[-329    2 -334   -9  -39  -21 -128  415  235 -277  -11  656  -76   20
  421 -147  102  294 -303  -52 -223  -63 -347 -378   65  117  -28  169
 -379 -139   71 -143   97   94]  (69)
[ 129 -133  217  126   54  178 -335  -86 -289  211 -143 -193 -427 -139
  -75   65  -14 -359  -16   -2   17  -14 -110  134 -258 -461   94 -367
 -475  269  -62  -14 -101 -531]  (14)
[ 157 -130  168  190  193 -126 -290   78  -52   41  225   72  287  -20
 -123  118  -27  -72 -102 -110 -202 -212   58 -115  125 -117  -55   24
  -36  -51  112  -59  133  125]  (139)
[ -50 -127  -44  399  -21 -212 -303  128  193 -112   49 -103  365  -50
   -1  169 -197   74  146  -34   22   26  -43   51  111   64 -111   37
  -75 -144  -99 -279  112  177]  (95)
[   2  152  187 -448   83 -112  -35  -11 -296  -56   70  105  -28   -6
 -107 -404  117  348 -225    0  -38  109 -116 -209  118 -160  -59  -15
  136   65  117  -82  217 -144]  (49)
[ 369  -37  -49 -369  138   22  -34 -177   64 -156  -93  388  329  419
  -51  -28 -323  189   -4  -19 -391  107  -20   -1  -58   51  -91  173
  -89 -207 -190 -161   68  298]  (69)
[ 481 -368  -12  195  127  -64  158 -120  288  491 -283   58  209  201
 -283  493  -88  -16   66 -343  157  210 -258  130 -198  574  375   98
  403 -464  393  -45  140  469]  (49)
[-309 -228 -235  169 -243  109   34   63  686  434 -313 -425  241   18
  -91  899  -22 -521  361 -463  358   75 -221  390 -226  366  171  -66
  -49   92  229   72  -37   59]  (14)
[-198   26  -53 -149 -191 -131  -13 -169  -28   27   21  -42  -99  -70
 -124  -49  113  131  -40   86  106  174 -168   30  154 -255 -155   61
 -186  -65  -30  -94  -93 -148]  (52)
[-167   -6   79 -293  -23 -100 -121  121 -126    9   71  244   96   67
   17 -295   78  277 -142  -29   -6   64   18  230 -160  146 -289   95
  217   53  -12   90  103   48]  (4)
[-228  -31   98 -513  -97 -103   63  -60   84  200  228   30 -103  214
 -122 -142  158  128 -128  -57  -62  167   50  199 -238  247 -247  -79
   73 -118  150  -94  -65  186]  (14)
[ 261 -282   27  367 -135   59 -401  193  193  205 -253  -18  610    2
 -301  325 -239 -153  -89 -170 -104  109 -441  193  235  213   51  -23
 -421  105  -45    2  211  -81]  (142)
[ 126  130 -295 -299   88 -270  110 -160   66   23  -92  251  -45  150
   49 -335  -33  173 -181 -213 -121  295 -228 -266 -153  -53  213  459
  540 -378  476  -66  610  168]  (142)
[ 157  280   92  709 -391   23 -250  407  528 -265  390  339  174  192
  -34  344  -96  -40  251   45  -20  -81 -330  174 -463 -312   22  106
 -162 -297 -366  -66 -349  640]  (4)
[  96 -128   92 -132 -305 -246  -56 -133  -92   71   59   24  -30   36
   84  -69  111  -11 -157  203 -162  258 -261 -148  -56 -343  -86 -237
 -241  -45   48 -112  -89   66]  (86)
[-353 -317  159 -599  507  -44  304 -513  389  -90 -159  106 -310  237
  275 -359  155   83  223 -144  289   78  394   11 -404  -96   76  426
  -92  338  -83 -222 -161  192]  (95)
[   8 -194   69  125  240 -145 -321   -6  137  -13  187  -13  125   18
  -14  177    1 -126  138  -58  -33 -215  157  -84  -61 -304  -65   44
 -199   51  -13 -121   88   34]  (139)
[-524   52  226   88  151 -124 -221 -124  365  110 -194  -70 -343   10
  -24 -160 -141 -467  -60 -216 -245  133  186  111 -357  -92   29   49
 -219  -85  140  -68  141  318]  (139)
[  35   53  267  204  248 -159 -375  210  244 -131  262  124  186  -28
  -29  253  292 -104  137   -7 -133 -179  150    9   -3 -183 -191  -18
  -77   -7  -49 -130   24  148]  (52)
[ 334  297  362 -325   82  -29  -12  641  -71 -231  -58  529  190  256
 -117  -46 -132  176 -121  -65 -406 -122  110 -166 -128 -304 -390  -40
  165 -164 -195  245   17  141]  (49)
[ -10 -192  109  137  219 -162 -214  177   73  -63  113   68  146  -10
   55  133  -23  -56 -122 -182 -163 -142  435   14  104  221 -179   -9
 -151 -116   36 -172  182  150]  (14)
[-125  -50 -470  -51   88   60  -85   -3  -23   -1 -363  438   36   34
  246  148 -330 -135   43 -502 -406  -94  142  496  -23  514   11  554
  154 -339   11  107  275  -77]  (174)
[  31  -94  334   64  163 -204 -136   50  236   42  159  143  210   30
 -110  152  110  -72  -11  -48   45  -48  258  -31   62  -47  -99   45
 -116   30   23 -132   13  145]  (52)
[ -33  -84  193   91  174 -163 -445  241   34 -144   78  178  330   86
  114   73  -40 -147 -118  -25 -294  -55  148  171 -113   19 -197 -118
 -253    4  -42 -239  134  150]  (142)
[-374    1 -170 -147  104 -169 -116 -263   97   25  -76   36   56   20
  -63  -22  -45  175  -84 -184  -70   66 -635 -230  126 -465   -7  224
 -132  142  186   42  -61 -192]  (142)
[ 285 -256 -146  601 -111 -380 -659   91  375  -32  188  187  534  327
  129  -46  386 -497    2  329 -295  298 -342   28 -732 -262   51 -173
  108 -504  421 -184  352  312]  (142)
[  94 -147   45  550  176 -211 -361   64 -135 -465   65  -51  192    1
  -48 -167 -211 -137 -281  611  246  366 -351  -37 -231 -332  103  244
 -396  277 -279 -477  271  261]  (174)
[  28 -118   72  390  181 -196 -292   94  264  -99  159 -110  156  -28
  -46  119  -26 -149   50  -26  -33 -110  334 -101   51  -59  -28 -100
 -184 -151   60 -145  173   99]  (14)
[-179  -10  173  136  165   66 -289  -21  -48  -27   58  -35    6 -146
   46  162  -45 -184  112 -279  -29 -185  352  165    4 -135 -171  -38
 -257  378 -162 -184   52 -181]  (52)
[ -37  285   94 -242  125  517   53  598 -242   35  -44  690  -82   47
  107 -559   -9  156 -479 -453 -601 -239  493  345 -210  359 -491   40
   21  202  122  314  -48  -60]  (14)
[-170   81 -131 -153  -61   27  -86  -79 -237   95  166   42    0  -50
   29 -205  108  119 -123  -47  -64  -55  -58   25  -29  -91 -112  210
  428  -59  112   52  157  126]  (14)
[ 270 -545  397 -263  259 -278 -329 -271  346  339 -163 -174  494  422
 -319  211  119 -134   13 -118 -181  254   41  118 -138  125 -133  173
 -177 -105  119  125  152   -1]  (86)
[  85 -147  187  294  310  -73 -236  124   68  -20  184   30  189  -36
 -136  273  109 -141   61 -198 -115 -211  260   96   49  128 -167  -38
 -101  -57   35 -160   64  157]  (139)
[ 133   40   71  187    3 -160 -280  122 -130 -319  103  171  106  415
  279 -523 -479    6 -686 -220 -898   86  104  228 -558  631  103 -188
  138 -644  222  225   80  565]  (69)
[ 255 -184  -69   93   43  -15  -50   45   -9  -89  -40 -248    2 -104
 -301   -3 -225  -70  303 -416   88 -164  196    8  130  -35  -11  353
   76   16 -231  132  455 -458]  (174)
[  29 -237  373 -376   -5 -292 -250  114  -74    0   92  129  335  418
  -57  -72  104  174   23  180  -55  170 -325  178 -454 -112 -349  169
  138 -230 -200 -168 -119  147]  (142)
[ -70  167   54 -279  -99  157  173  -17 -179   36   45   73 -119   74
  -28  -48  239  140 -126  103   22   60  -54 -121  -98 -320 -125  -88
  -10  -75  123  -61 -235   56]  (4)
[ -58 -287   47 -460  491   51  -89 -234  103  190  163   39  124  182
 -212 -196  449  110   -8 -302 -396 -251  532 -261  106  180 -200 -110
  428 -392  446   54  358  409]  (95)
[ -78  -30  142 -226  -22 -386   51  -92   91 -100   13 -128 -117   17
 -150  -99   -9  198   90  253  251  188 -306 -268  129 -242   27  -16
 -109 -147  -68 -102  -54 -264]  (52)
[-145 -256 -208  551  -11 -431 -289  314   26  250   72  126  336  -68
 -307  206 -250   43 -277  -24  -64  -27 -602 -160  279  326  -10  -70
  138 -353  461  294  166 -244]  (87)
[  43 -132  -36  298  138 -159 -380  192  171 -178  128   37  263  -99
   40  145  -16  -54  132  -31  -88  -65   13  233  -35   35 -118 -150
 -199   92  -53 -146  176  161]  (86)
[ 413  192  142  212  -50  -48  -93  612 -217 -147   24  216  524  -51
 -121  265   20   76 -156  110 -193 -207 -346   93  284  -66  -80 -313
  -28 -373  150  183 -322 -290]  (142)
[ 264   41 -126 -669   26  -71  -59   55 -145   54 -149  342 -141  157
  673 -337   -1  200 -210 -140 -410  -59 -291  532 -394  422  620  372
  283 -681  369   84  -83   32]  (142)
[  44 -159  -74  749  220 -229 -816  139   30 -287  438 -125   20  251
 -251  171  -66   47   74    6  -59 -188 -481  375 -512  356  162 -317
  146 -663  -57  304  112   -8]  (14)
[ 238 -382  431 -472  329 -121  -85 -308  -77   46   45  380  437  333
 -179  262  334 -153 -583  -49 -264  110 -449  -50  250  147  116 -293
 -570  376  289  230 -339 -374]  (95)
[ -97  -78  134   65  198  -68 -297   17  -47  -20  211   67  258    1
 -176   15 -102   15  -30  140 -244  -65  -92  -88  182  -91 -191  -66
 -238   40  -24 -265   34  135]  (86)
[-146  120  -48 -147  -80  -19   97   88  -25  -35  165   78 -199  109
   72  -54  127  124   -7   89  150   56   60  158 -320  -22  -43   -4
   89 -132   54  -86  -83  208]  (87)
[ 186   51  -30  288   31  -32  -86  215  120 -173  162  179  134   71
  -51  211  -70  -74   24  -56 -165 -102  287  -34  -47 -186 -227   81
 -130 -164  -75  -75   -1  167]  (4)
[-214  123   18 -223   45  -23  179   25  -19  -21  164  161   57  -37
  -58 -146  163   97 -237  184  -42   45 -159 -273  215  -40  -89  151
   57   61  135 -182    3  351]  (139)
[ -31  -49   75 -263  149 -138   63  -42 -502 -458  384  485  -75  306
  149 -294  304   10 -291  -86    6   98  343  378 -620   -4 -452  430
  420  197 -227  -62  205  325]  (87)
[ -66 -106  350  100  304 -290 -210   71  261   12  231   29  228  -29
 -115  147  187  -50  -32  136  -77  -89   57 -249  163 -135 -150  -49
  -52   99   60 -135  -27  273]  (52)
[-123 -108  158 -655  190  -25 -104  256   38  -33  -10  364 -410  149
   91 -448 -242  -27 -250 -199 -234  -88   94  117 -392  327   94 -283
 -246   76   81  105  198 -190]  (69)
[  56 -135   -1  215  105    3  -76    0  -23  178  142  -14  209   19
 -176  134  -98  -17 -280  -79 -108    8  444   -7  119  113 -214  -67
 -152   61  156 -156   60  258]  (49)
[-146   48  174  154  -21 -178 -380  187   90 -157  145  162   74    4
   92  -26 -127  -75  -38 -297 -201   -9  164   10  -65   25 -123   -5
 -186  -36  -47 -259  281  -25]  (95)
[-218  267   30 -289   17   20   82 -206 -267   -9  205   34 -415   20
  -36 -343  225  172 -345  294   79  243 -111 -225    4 -110    1   24
  -24   45  111 -184   32  -70]  (14)
[ 174  -30   75  363  -69  -30 -218   97  157  105   59  -70   35  -95
 -108  170 -133  -56   72 -140  -59   21  121   53   40  -55  -89   23
 -254  159 -153 -137   55    4]  (49)
[ 194 -312   18  336   62 -373  210  337  352 -162 -188  155  155   43
  335  497 -413 -111  120 -569  211 -206  492  159 -130  374  126  281
  -29 -215  -19  156  -64 -115]  (4)
[-130  -39   72   66   99  -98 -160  118    2  -73  282   44  128  -18
  -16   64    0 -131  -47   95  -98 -186  143 -157   71  -60 -120  -20
  -41   72    3  -53   29    8]  (4)
[-245  -31    7 -340  213  104  213 -306 -348  -67  -26  304  142  130
    0   45 -338  316  -65 -470   63  -98  -51 -194  119   16   66  254
  123   35   70 -340  122  154]  (86)
[  44 -267  -61  682 -169 -594 -397  216  612 -249  512 -270  606  247
 -331 -336  -76  -68  116 -259 -374 -177  502 -342  -61 -187 -429  -31
   40 -641  214  359  328  -53]  (139)
[  50 -221 -221   35  -32   53  255   33 -194 -133 -216  370  322  229
  116  496  -32  -80  277  312  404 -106 -185   90  -80   -3 -123  274
  316 -196 -390  107 -349 -110]  (14)
[ -77  -36   97   62  280   -5 -248  -73 -149  -10  193  -51   35  -23
   14   19  -45  -31 -104   94 -227 -110  236   -3  109   69  -85 -116
 -202   47   30 -168   28   36]  (86)
[-293 -192 -274  139 -307 -221  161  -37  126  231   53 -316  253  132
 -144  105 -615 -129  -84  169  -58   62   55 -120   63  -11 -116   22
 -161 -288  164    0 -277  -91]  (174)
[ 319   58 -203  215 -196   54 -436  370   79 -313  166  329  -45  190
  110   78   22   79  204  -16 -278  102 -197  591 -598  272 -151 -249
  -64 -444 -315 -314  197  503]  (14)
[  11  -95  102 -303  125  -88   50 -109 -214  100  134   33 -175   70
  -91 -249  129  430 -290   50  -41  136  -40 -225   85  -46 -240  164
  108   -7   35  -71   13  120]  (95)
[   2  -16  132  271   93 -153 -120  -63   76   14   62  -83   76   27
  -37  229  -99 -170  -29   83   78   78  246  -88    1  -12  -65  102
  -91  -98  -33 -273   34   91]  (69)
[-389 -141  -68  -43  213 -341 -673 -133  129   44  150 -147   27   80
  139  218   28 -333   93  259  -70  151 -319  299 -495 -117 -117  -37
   36  301  -37 -134  221   65]  (52)
[ 102  -18   77  226   74 -114 -114   89   57 -107  254   97   95  -15
  -76  272   92  -42  -36   60   18  -40  -17  -88   80 -251 -132 -172
 -359   38   19 -269 -169  -23]  (14)
[  10 -390  145 -249  380 -423 -377  -10 -168  -14   55 -107  190   32
  129 -294  -50  -89 -535  459 -440  131 -165  246  -70  266  104   18
  -41 -188  246 -100   18  433]  (49)
[-165   53  -72 -248  -41   34   35   40  -65  -75   47  -68  -74  -86
   92  -71  121  141  -57   75   53  -22 -173   50   52 -142  -35   94
  -29   55  -33  -63 -115   60]  (14)
[  46 -202 -175   31  339 -247 -158 -279  -84 -328   52 -512  193 -138
  -22 -370 -373  132  298  187  -79 -187  410  317   38 -307 -214 -324
  -17  130 -154   90 -150 -123]  (52)
[-365 -259  -17 -151  -63   76 -200 -394 -459   20  -34  238 -132  231
  365 -165 -323   -6 -471   86 -305   74   31   89 -142  166   50  -36
 -609  -34 -135 -317 -208   96]  (139)
[-147  -22   84 -281   59 -285 -128   -5   46  -88  123 -213 -205  -48
  -52 -266  183  294    7  161   -9   67 -421 -113  -27 -364  -80   21
  -22 -139   31  -30 -109  -34]  (14)
[ -86  -74  113  224   33 -209 -176   59   74 -117  201  191  388   91
  -33   75   -6  -50  -72    1  -98  -15  131 -222   23 -122 -187  -73
  -50   34   31 -196  146  214]  (174)
[-307 -102 -168  -21  218  -88 -224 -401 -145 -128  -64 -105 -374  -32
   48 -390 -659 -116   24 -191 -225 -113   49 -253  -37  -91  182  166
    1   59 -192  -37  394 -156]  (69)
[ -91  -36  140 -377 -111  101 -271  -31 -334 -124  129  377 -137  253
  189 -130 -108 -106 -189   31 -288  -27 -142  245 -394 -186   44  573
 -133 -158 -367 -205   32  203]  (174)
